201,130
84,143
=>
201,143

153,71,207
101,185,75
=>
153,185

126,179,90,132
94,68,99,127
164,144,177,104
177,73,173,95
=>
126,68,177,95

60,81,111
123,133,107
175,144,140
149,132,195
=>
60,133,140

189,68,185,194
85,195,85,80
84,191,82,77
85,177,80,86
=>
189,195,82,86

147,203,122,174,129
113,121,143,109,117
127,102,162,137,188
107,104,149,96,116
=>
147,121,162,96

127,52
122,151
74,79
=>
127,151

171,160,76,135
74,97,171,122
155,180,76,136
70,80,188,116
169,178,57,144
=>
171,97,76,116
---
121,128,131,139,119,189,142,135,131
123,136,104,125,133,118,122,124,127
135,126,103,128,131,113,118,127,125
132,132,141,136,128,149,132,129,129
131,125,120,133,130,144,126,127,128
137,130,119,140,127,154,127,130,127
139,120,98,132,128,125,118,129,125
129,132,184,128,128,127,126,127,128
=>
129,132,184,128,128,127,126,127,128
132,132,141,136,128,149,132,129,129
121,128,131,139,119,189,142,135,131
131,125,120,133,130,144,126,127,128
137,130,119,140,127,154,127,130,127
123,136,104,125,133,118,122,124,127
135,126,103,128,131,113,118,127,125
139,120,98,132,128,125,118,129,125

93,117,109,198,102,116,112
145,135,153,123,111,126,103
=>
145,135,153,123,111,126,103
93,117,109,198,102,116,112

91,72,167,113,165,98,137,154
81,89,170,136,161,98,116,131
174,118,121,96,151,133,172,168
162,109,149,105,188,113,175,147
93,105,163,150,151,96,101,92
159,186,96,151,95,153,113,90
149,127,162,121,202,121,177,151
102,151,100,146,69,148,93,116
=>
81,89,170,136,161,98,116,131
91,72,167,113,165,98,137,154
93,105,163,150,151,96,101,92
149,127,162,121,202,121,177,151
162,109,149,105,188,113,175,147
174,118,121,96,151,133,172,168
102,151,100,146,69,148,93,116
159,186,96,151,95,153,113,90

207,84,168,167
204,99,170,168
209,95,173,175
=>
209,95,173,175
204,99,170,168
207,84,168,167

73,118,132,140,155,67
90,104,70,61,101,121
89,88,199,143,121,69
126,98,78,120,117,175
=>
89,88,199,143,121,69
73,118,132,140,155,67
126,98,78,120,117,175
90,104,70,61,101,121

98,160,93,92
118,161,135,68
119,165,126,71
77,89,129,114
88,85,148,103
119,158,138,71
70,101,106,117
106,102,166,85
71,103,105,115
=>
106,102,166,85
88,85,148,103
119,158,138,71
118,161,135,68
77,89,129,114
119,165,126,71
70,101,106,117
71,103,105,115
98,160,93,92

200,136,84,149,186,72,191
47,109,172,102,78,180,65
82,137,158,156,132,150,97
105,166,155,180,147,137,114
170,122,97,114,157,86,173
=>
47,109,172,102,78,180,65
82,137,158,156,132,150,97
105,166,155,180,147,137,114
170,122,97,114,157,86,173
200,136,84,149,186,72,191

149,190,77
191,158,141
84,135,163
137,195,199
82,152,94
97,89,197
154,165,81
153,106,107
144,72,119
=>
137,195,199
97,89,197
84,135,163
191,158,141
144,72,119
153,106,107
82,152,94
154,165,81
149,190,77
---
169,126,139,187,183,157
89,111,127,67,67,89
127,139,123,60,81,104
186,152,138,176,183,176
120,124,133,118,115,128
=>
157,169,126,139,187,183
89,89,111,127,67,67
104,127,139,123,60,81
176,186,152,138,176,183
128,120,124,133,118,115

148,102,121,161,126,99,183,95,91,156,92
113,145,118,159,132,82,110,141,127,137,104
149,168,47,60,135,163,141,155,134,120,98
=>
92,148,102,121,161,126,99,183,95,91,156
104,113,145,118,159,132,82,110,141,127,137
98,149,168,47,60,135,163,141,155,134,120

158,139,88,79,173,132,124,137
171,140,79,79,173,132,129,137
188,128,73,79,167,132,135,137
=>
137,158,139,88,79,173,132,124
137,171,140,79,79,173,132,129
137,188,128,73,79,167,132,135

161,143,139,108,173,122,80,131,136,150,83,173,144,99
180,121,131,119,98,145,106,153,106,108,99,93,170,177
116,144,47,111,101,118,92,122,99,116,135,99,148,77
=>
99,161,143,139,108,173,122,80,131,136,150,83,173,144
177,180,121,131,119,98,145,106,153,106,108,99,93,170
77,116,144,47,111,101,118,92,122,99,116,135,99,148

190,190,96,96,110
160,77,157,89,118
112,105,90,185,131
155,168,153,116,163
=>
110,190,190,96,96
118,160,77,157,89
131,112,105,90,185
163,155,168,153,116

145,97,163,124,124,141,109
145,104,92,143,129,143,109
145,104,108,141,124,121,104
145,104,95,141,127,141,109
145,100,161,121,124,141,109
145,171,68,141,124,85,109
145,172,68,141,124,83,109
145,104,98,141,124,143,109
145,98,164,121,124,141,109
145,104,104,141,124,125,105
=>
109,145,97,163,124,124,141
109,145,104,92,143,129,143
104,145,104,108,141,124,121
109,145,104,95,141,127,141
109,145,100,161,121,124,141
109,145,171,68,141,124,85
109,145,172,68,141,124,83
109,145,104,98,141,124,143
109,145,98,164,121,124,141
105,145,104,104,141,124,125

66,159
130,135
70,120
101,124
=>
159,66
135,130
120,70
124,101
